Below is a small trained network, with its code and all its weights. Each question gives an input and a target symbol and asks what happens when units are switched off, that is, made to give their printed mean instead of their output.

import numpy as np


def w(rows, s, z=0):
    codes = np.array(rows[::2]) - 128.0
    scale = np.full(codes.shape[1], s)
    scale[-1] = z or s
    return codes * scale


def norm(h):
    return h / np.sqrt((h * h).mean(-1, keepdims=True) + 1e-5)


def f(y):
    return y / 2 * (1 + np.tanh(0.7978845608 * (y + 0.044715 * y**3)))


def softmax(a):
    e = np.exp(a - a.max(-1, keepdims=True))
    return e / e.sum(-1, keepdims=True)


def log_softmax(a):
    a = a - a.max(-1, keepdims=True)
    return a - np.log(np.exp(a).sum(-1, keepdims=True))


def net(x, mask):
    ids = ['εζθλξσφω'.index(c) for c in x.split()]
    T = len(ids)
    res = E[ids] + P[:T]
    u = 0
    for l in range(2):
        r = norm(res)
        for j in range(3):
            rows = slice(2 * j, 2 * j + 2)
            q, k, v = (r @ M[l][rows].T for M in (Q, K, V))
            z = softmax(np.where(np.tri(T) > 0, q @ k.T / 2**0.5, -1e9)) @ v
            o = O[l][rows]
            res = res + np.where(mask[u + j], z, o[:, -1]) @ o[:, :-1]
        u += 3
        y = f(norm(res) @ A[l][:, :-1].T + A[l][:, -1])
        res = res + np.where(mask[u : u + 12], y, B[l][:, -1]) @ B[l][:, :-1]
        u += 12
    return log_softmax(norm(res)[-1] @ U[:, :-1].T + U[:, -1])


Q, K, V, O, A, B = {}, {}, {}, {}, {}, {}
E = w([
[133,103,113,163,117,181],'ε',
[76,68,251,64,99,27],'ζ',
[171,178,134,137,128,117],'θ',
[134,159,127,119,173,109],'λ',
[168,110,95,158,169,112],'ξ',
[120,161,138,123,107,174],'σ',
[172,147,128,169,97,144],'φ',
[93,108,126,130,165,161],'ω',
],0.0016)
P = w([
[133,117,127,115,132,122],'0',
[100,139,166,205,166,80],'1',
[110,145,156,179,147,148],'2',
[165,107,184,116,171,147],'3',
[124,103,79,84,100,98],'4',
[87,158,130,212,137,111],'5',
[142,155,153,151,174,181],'6',
[199,87,170,53,141,169],'7',
[92,91,63,99,44,63],'8',
[63,170,87,204,117,104],'9',
[209,171,151,101,255,236],'10',
[236,88,172,38,152,164],'11',
],0.0018)
Q[0] = w([
[213,13,27,10,51,36],'0.h0',
[247,90,243,10,213,247],'0.h0',
[243,107,183,16,235,196],'0.h1',
[168,38,108,36,2,143],'0.h1',
[169,211,55,112,57,88],'0.h2',
[36,144,201,116,147,80],'0.h2',
],0.0054)
K[0] = w([
[82,246,59,247,208,231],'0.h0',
[3,161,37,202,48,14],'0.h0',
[16,140,50,195,48,27],'0.h1',
[78,244,64,235,193,215],'0.h1',
[174,85,222,126,160,169],'0.h2',
[206,204,32,195,193,211],'0.h2',
],0.0056)
V[0] = w([
[18,58,157,53,190,233],'0.h0',
[147,74,53,132,255,106],'0.h0',
[112,250,26,185,184,219],'0.h1',
[104,243,170,37,194,103],'0.h1',
[172,113,199,130,200,183],'0.h2',
[151,185,34,171,217,226],'0.h2',
],0.003)
O[0] = w([
[183,109,221,118,156,209,178],'0.h0',
[193,60,61,58,115,107,170],'0.h0',
[97,176,132,181,190,161,112],'0.h1',
[158,196,84,40,191,174,172],'0.h1',
[154,134,189,182,142,100,252],'0.h2',
[113,126,117,144,254,118,171],'0.h2',
],0.0038,0.0014)
A[0] = w([
[154,144,107,160,33,214,162],'0.n0',
[130,121,161,74,122,112,247],'0.n1',
[133,206,220,31,66,65,9],'0.n2',
[161,187,176,90,132,46,203],'0.n3',
[185,119,67,30,92,123,142],'0.n4',
[43,161,27,73,92,90,15],'0.n5',
[48,117,133,36,48,223,175],'0.n6',
[69,140,184,51,39,93,2],'0.n7',
[180,123,201,156,155,74,230],'0.n8',
[254,200,198,114,13,112,78],'0.n9',
[121,125,56,214,137,163,50],'0.n10',
[36,162,127,142,75,131,34],'0.n11',
],0.003,0.0017)
B[0] = w([
[76,93,88,199,115,150,145],'0.n0',
[159,157,127,123,35,176,204],'0.n1',
[102,209,119,79,170,136,125],'0.n2',
[90,108,40,128,48,199,200],'0.n3',
[91,153,114,125,36,174,149],'0.n4',
[199,106,176,169,204,151,91],'0.n5',
[6,94,221,93,86,126,138],'0.n6',
[121,175,179,116,176,145,95],'0.n7',
[73,107,56,119,99,225,250],'0.n8',
[210,220,70,200,182,16,181],'0.n9',
[143,170,91,76,234,75,100],'0.n10',
[181,151,149,74,104,127,84],'0.n11',
],0.0023,0.0021)
Q[1] = w([
[245,155,67,135,19,123],'1.h0',
[100,123,253,49,112,116],'1.h0',
[52,91,167,61,108,224],'1.h1',
[144,74,118,51,141,216],'1.h1',
[80,81,166,118,94,211],'1.h2',
[183,141,56,168,172,83],'1.h2',
],0.0051)
K[1] = w([
[26,51,122,87,210,177],'1.h0',
[214,194,2,231,206,149],'1.h0',
[71,110,206,33,100,194],'1.h1',
[143,74,129,39,87,120],'1.h1',
[137,140,126,140,37,225],'1.h2',
[154,69,124,132,225,128],'1.h2',
],0.0049)
V[1] = w([
[241,120,105,190,89,94],'1.h0',
[248,233,126,197,131,129],'1.h0',
[131,110,175,70,209,55],'1.h1',
[107,100,222,150,140,80],'1.h1',
[106,145,134,150,5,181],'1.h2',
[209,138,98,192,130,205],'1.h2',
],0.0024)
O[1] = w([
[79,139,163,94,251,96,100],'1.h0',
[131,61,165,79,232,49,92],'1.h0',
[101,190,156,58,10,131,44],'1.h1',
[156,163,98,37,75,108,70],'1.h1',
[71,94,74,154,237,166,183],'1.h2',
[21,156,73,161,81,80,255],'1.h2',
],0.0024,0.00095)
A[1] = w([
[133,88,155,187,109,96,187],'1.n0',
[173,54,195,71,96,212,42],'1.n1',
[94,111,139,108,126,106,213],'1.n2',
[196,107,153,128,81,192,2],'1.n3',
[215,183,136,183,62,111,52],'1.n4',
[132,137,142,152,89,131,30],'1.n5',
[60,147,121,122,21,169,135],'1.n6',
[195,156,65,11,139,179,20],'1.n7',
[77,127,252,54,10,90,127],'1.n8',
[82,133,112,128,133,128,51],'1.n9',
[123,152,171,58,35,139,139],'1.n10',
[96,166,111,90,125,151,47],'1.n11',
],0.0042,0.0027)
B[1] = w([
[76,131,185,107,41,164,206],'1.n0',
[209,115,138,103,183,51,195],'1.n1',
[190,153,143,125,89,116,216],'1.n2',
[176,119,83,156,172,61,107],'1.n3',
[87,86,129,108,222,50,142],'1.n4',
[71,88,84,183,140,142,66],'1.n5',
[205,162,146,160,143,163,246],'1.n6',
[5,120,119,134,79,245,110],'1.n7',
[148,213,149,78,47,145,172],'1.n8',
[115,140,105,188,113,70,89],'1.n9',
[114,168,147,119,89,162,153],'1.n10',
[83,96,103,188,172,111,81],'1.n11',
],0.0033,0.0014)
U = w([
[85,24,221,208,59,155,2],'ε',
[143,214,172,62,49,109,226],'ζ',
[133,228,50,96,211,48,203],'θ',
[70,148,20,42,140,237,76],'λ',
[143,8,37,85,36,75,80],'ξ',
[92,223,233,203,225,198,28],'σ',
[73,123,163,200,104,5,194],'φ',
[254,70,164,116,198,140,165],'ω',
],0.0053,0.0027)

Each question gives the input, a string of symbols that net reads in full, and the target symbol t.
The units are the heads (2 rows each of Q, K, V and O) and the neurons (one row each of A and B). Each row of codes is followed by its name. A weight is (code - 128) times the scale printed after its matrix; where a second scale follows, it is the last column's (O, A, B and U).
mask holds one flag per unit, layer by layer, with each layer's heads first. A switched-off unit (its flag False) gives its mean, the last column of its rows in O or B, instead of its output. The means were averaged over made-up inputs and are rounded, as every weight is.
A unit's drop is (log p(t) with every unit on - log p(t) with that unit switched off) / (log p(t) with every unit on - log p(t) with every unit switched off).
The circuit of an input: a set's keep is (log p(t) with only the set's units on - log p(t) with every unit switched off) / (log p(t) with every unit on - log p(t) with every unit switched off). Starting from the 12 units with the biggest drops (on a tie, the unit counted first), units are removed one at a time, each time the one whose removal leaves the highest keep (on an exact tie, the one counted first), for as long as the keep stays at least 0.8.
circuit, biggest first: the units of the circuit, biggest drop first
unit that matters most: the unit with the biggest drop
k most important neurons: the k neurons with the biggest drops, biggest first
k most important neurons of layer l: the k neurons of layer l with the biggest drops, biggest first
heads that matter: for each layer, one digit per head in row order, 1 if its drop is at least 0.15 and else 0, layers parted by /
input θ θ θ ξ, target θ: heads that matter : 110 / 000
input λ ω θ φ σ, target θ: unit that matters most : 0.h1
input θ ξ λ ω φ λ ξ, target φ: circuit, biggest first : 0.h0, 0.h1
input θ φ σ ω λ ω ω σ ξ θ σ σ, target θ: 2 most important neurons : 0.n8, 0.n10
input ω ω ξ, target ω: heads that matter : 100 / 000
input ε ζ ω, target ω: circuit, biggest first : 0.h1, 1.h2, 1.n1
input ξ ζ ω ω φ ζ θ ω, target ζ: heads that matter : 001 / 000
input ξ ε ω, target ξ: heads that matter : 100 / 000
input ω ζ θ, target θ: circuit, biggest first : 0.n9, 0.h1, 1.n4
input φ ε θ λ, target ε: 2 most important neurons : 0.n9, 1.n0
input σ ζ λ φ θ σ ω ω σ, target ω: circuit, biggest first : 0.h0, 0.h1, 0.n8, 1.n0
input λ φ ξ ε ξ ω φ ω ω ε, target ω: circuit, biggest first : 0.h0, 1.n1
input ω λ ε λ ω ω ω ζ σ ω, target ζ: 2 most important neurons : 0.n9, 1.n8
input σ ζ ξ θ ε θ σ ω ω θ σ ω, target θ: circuit, biggest first : 0.h0
input ω ε φ σ σ ζ, target ζ: heads that matter : 010 / 010
input λ ξ ξ ε φ ω θ ε λ ω, target ε: circuit, biggest first : 0.h1, 0.h0
input φ ξ ε ζ ζ θ ε φ σ, target ε: heads that matter : 010 / 000
input ω ω ε λ λ σ, target λ: circuit, biggest first : 0.h1, 0.h0, 1.n7
input ω ζ θ ξ, target ξ: 2 most important neurons : 0.n9, 1.n4
input ω ω ζ ε ζ σ ε ε ω σ ω ω, target σ: heads that matter : 110 / 000
input φ λ ω φ θ φ, target φ: heads that matter : 100 / 000
input ω ε ω λ, target ε: heads that matter : 010 / 001
input ξ θ ε ζ λ ζ, target ζ: heads that matter : 010 / 000
input σ φ λ λ, target φ: 2 most important neurons of layer 0 : 0.n9, 0.n2
input θ ξ θ ω, target ξ: 2 most important neurons : 0.n9, 1.n6
input ε σ λ ω ω φ ε ε, target φ: most important neuron : 1.n6
input ω θ ζ σ ζ ξ λ ζ φ λ σ ζ, target λ: 2 most important neurons : 0.n3, 0.n6
input ω φ ω ξ λ, target ω: 4 most important neurons : 0.n9, 1.n1, 0.n2, 0.n10
input ω ε φ θ ω φ ω ω λ θ ω λ, target θ: most important neuron of layer 1 : 1.n0
